Below is a small trained network, with its code and all its weights. Each question gives an input and a class and asks what happens when units are switched off, that is, made to give their printed mean instead of their output.

import numpy as np


def w(rows, s, z=0):
    codes = np.array(rows[::2]) - 128.0
    scale = np.full(codes.shape[1], s)
    scale[-1] = z or s
    return codes * scale


def f(y):
    return np.maximum(y, 0)


def log_softmax(a):
    a = a - a.max(-1, keepdims=True)
    return a - np.log(np.exp(a).sum(-1, keepdims=True))


def net(x, mask):
    res = np.array(x, float).reshape(1, 4) / 4 @ E
    y = f(res @ A[0][:, :-1].T + A[0][:, -1])
    res = res + np.where(mask, y, B[0][:, -1]) @ B[0][:, :-1]
    return log_softmax(res[-1] @ U[:, :-1].T + U[:, -1])


A, B = {}, {}
E = w([
[139,57,163,2],'x0',
[67,153,235,145],'x1',
[128,127,128,131],'x2',
[26,187,61,12],'x3',
],0.0082)
A[0] = w([
[75,103,74,195,237],'neuron 1',
[172,113,187,151,69],'neuron 2',
[166,43,225,178,94],'neuron 3',
[106,230,92,184,86],'neuron 4',
[78,163,193,129,72],'neuron 5',
[147,37,137,65,146],'neuron 6',
[14,138,95,108,55],'neuron 7',
[78,169,64,76,116],'neuron 8',
[71,181,242,128,146],'neuron 9',
[175,111,18,117,71],'neuron 10',
[160,68,188,78,101],'neuron 11',
[134,164,146,221,172],'neuron 12',
[67,201,103,74,88],'neuron 13',
[33,114,203,158,86],'neuron 14',
[134,71,143,54,80],'neuron 15',
[72,157,151,146,183],'neuron 16',
[59,142,220,150,71],'neuron 17',
[88,95,121,142,254],'neuron 18',
[180,136,161,126,234],'neuron 19',
[90,204,140,93,108],'neuron 20',
[96,161,133,52,94],'neuron 21',
[90,170,112,82,82],'neuron 22',
[178,136,1,129,154],'neuron 23',
[106,156,108,196,87],'neuron 24',
[154,107,129,169,107],'neuron 25',
[138,56,173,75,103],'neuron 26',
[94,193,125,65,78],'neuron 27',
[109,201,131,91,79],'neuron 28',
[64,114,116,119,194],'neuron 29',
],0.01,0.0069)
B[0] = w([
[93,174,178,97,246],'neuron 1',
[183,134,48,160,173],'neuron 2',
[225,174,40,131,235],'neuron 3',
[70,144,130,142,208],'neuron 4',
[122,88,145,146,167],'neuron 5',
[65,165,159,155,208],'neuron 6',
[178,144,115,151,183],'neuron 7',
[193,143,122,138,207],'neuron 8',
[123,48,135,93,229],'neuron 9',
[110,28,153,130,183],'neuron 10',
[62,187,121,171,184],'neuron 11',
[113,151,141,109,255],'neuron 12',
[167,145,78,168,200],'neuron 13',
[143,2,138,129,187],'neuron 14',
[48,136,127,170,178],'neuron 15',
[149,107,143,74,205],'neuron 16',
[145,67,156,144,185],'neuron 17',
[145,163,177,88,235],'neuron 18',
[170,192,151,80,228],'neuron 19',
[171,135,105,130,181],'neuron 20',
[143,161,101,138,186],'neuron 21',
[158,129,78,154,171],'neuron 22',
[123,40,211,110,225],'neuron 23',
[29,165,158,183,184],'neuron 24',
[145,142,113,130,174],'neuron 25',
[36,182,121,174,184],'neuron 26',
[145,148,63,140,181],'neuron 27',
[166,112,81,131,161],'neuron 28',
[157,151,140,114,197],'neuron 29',
],0.0077,0.0081)
U = w([
[162,153,81,158,76],'0',
[100,156,169,75,253],'1',
[7,160,136,184,76],'2',
[105,5,149,130,92],'3',
],0.013,0.0062)

Each question gives the input, the list of numbers given to net, and the class t.
The units are the neurons (one row each of A and B). Each row of codes is followed by its name. A weight is (code - 128) times the scale printed after its matrix; where a second scale follows, it is the last column's (A, B and U).
mask holds one flag per neuron, in row order. A switched-off neuron (its flag False) gives its mean, the last column of its row in B, instead of its output. The means were averaged over made-up inputs and are rounded, as every weight is.
A unit's drop is (log p(t) with every unit on - log p(t) with that unit switched off) / (log p(t) with every unit on - log p(t) with every unit switched off).
The circuit of an input: a set's keep is (log p(t) with only the set's units on - log p(t) with every unit switched off) / (log p(t) with every unit on - log p(t) with every unit switched off). Starting from the 12 units with the biggest drops (on a tie, the unit counted first), units are removed one at a time, each time the one whose removal leaves the highest keep (on an exact tie, the one counted first), for as long as the keep stays at least 0.8.
circuit, biggest first: the units of the circuit, biggest drop first
top k neurons: the k neurons with the biggest drops, biggest first
drop of u: that unit's drop, to one decimal
input [5,-7,5,5], class 3: circuit, biggest first : neuron 10
input [5,4,-1,-2], class 2: circuit, biggest first : neuron 26; neuron 11
input [5,8,-4,4], class 3: circuit, biggest first : neuron 14; neuron 9
input [-7,8,0,-5], class 3: top 3 neurons : neuron 14; neuron 9; neuron 17
input [6,-5,-5,-6], class 0: top 2 neurons : neuron 3; neuron 1
input [8,-8,-4,-1], class 2: circuit, biggest first : neuron 6; neuron 26; neuron 15
input [-3,-8,2,-6], class 3: top 2 neurons : neuron 23; neuron 10
input [7,5,6,-1], class 2: circuit, biggest first : neuron 26; neuron 11
input [8,-8,-5,3], class 2: top 4 neurons : neuron 6; neuron 15; neuron 26; neuron 11
input [-7,-8,0,-3], class 3: top 2 neurons : neuron 23; neuron 10
input [-7,-3,2,-2], class 2: circuit, biggest first : neuron 24; neuron 3
input [1,-5,4,3], class 3: circuit, biggest first : neuron 23; neuron 10
input [5,-5,4,5], class 0: circuit, biggest first : neuron 8; neuron 13
input [4,-3,0,-8], class 0: circuit, biggest first : neuron 3
input [7,-2,-4,6], class 2: top 2 neurons : neuron 15; neuron 6
input [-1,7,-3,-3], class 3: top 3 neurons : neuron 14; neuron 9; neuron 17
input [6,-7,-3,-8], class 0: drop of neuron 3 : 0.9
input [7,-6,-1,1], class 2: drop of neuron 6 : 0.2
input [-1,-3,4,7], class 0: drop of neuron 13 : 0.1
input [7,7,-4,-5], class 2: circuit, biggest first : neuron 26
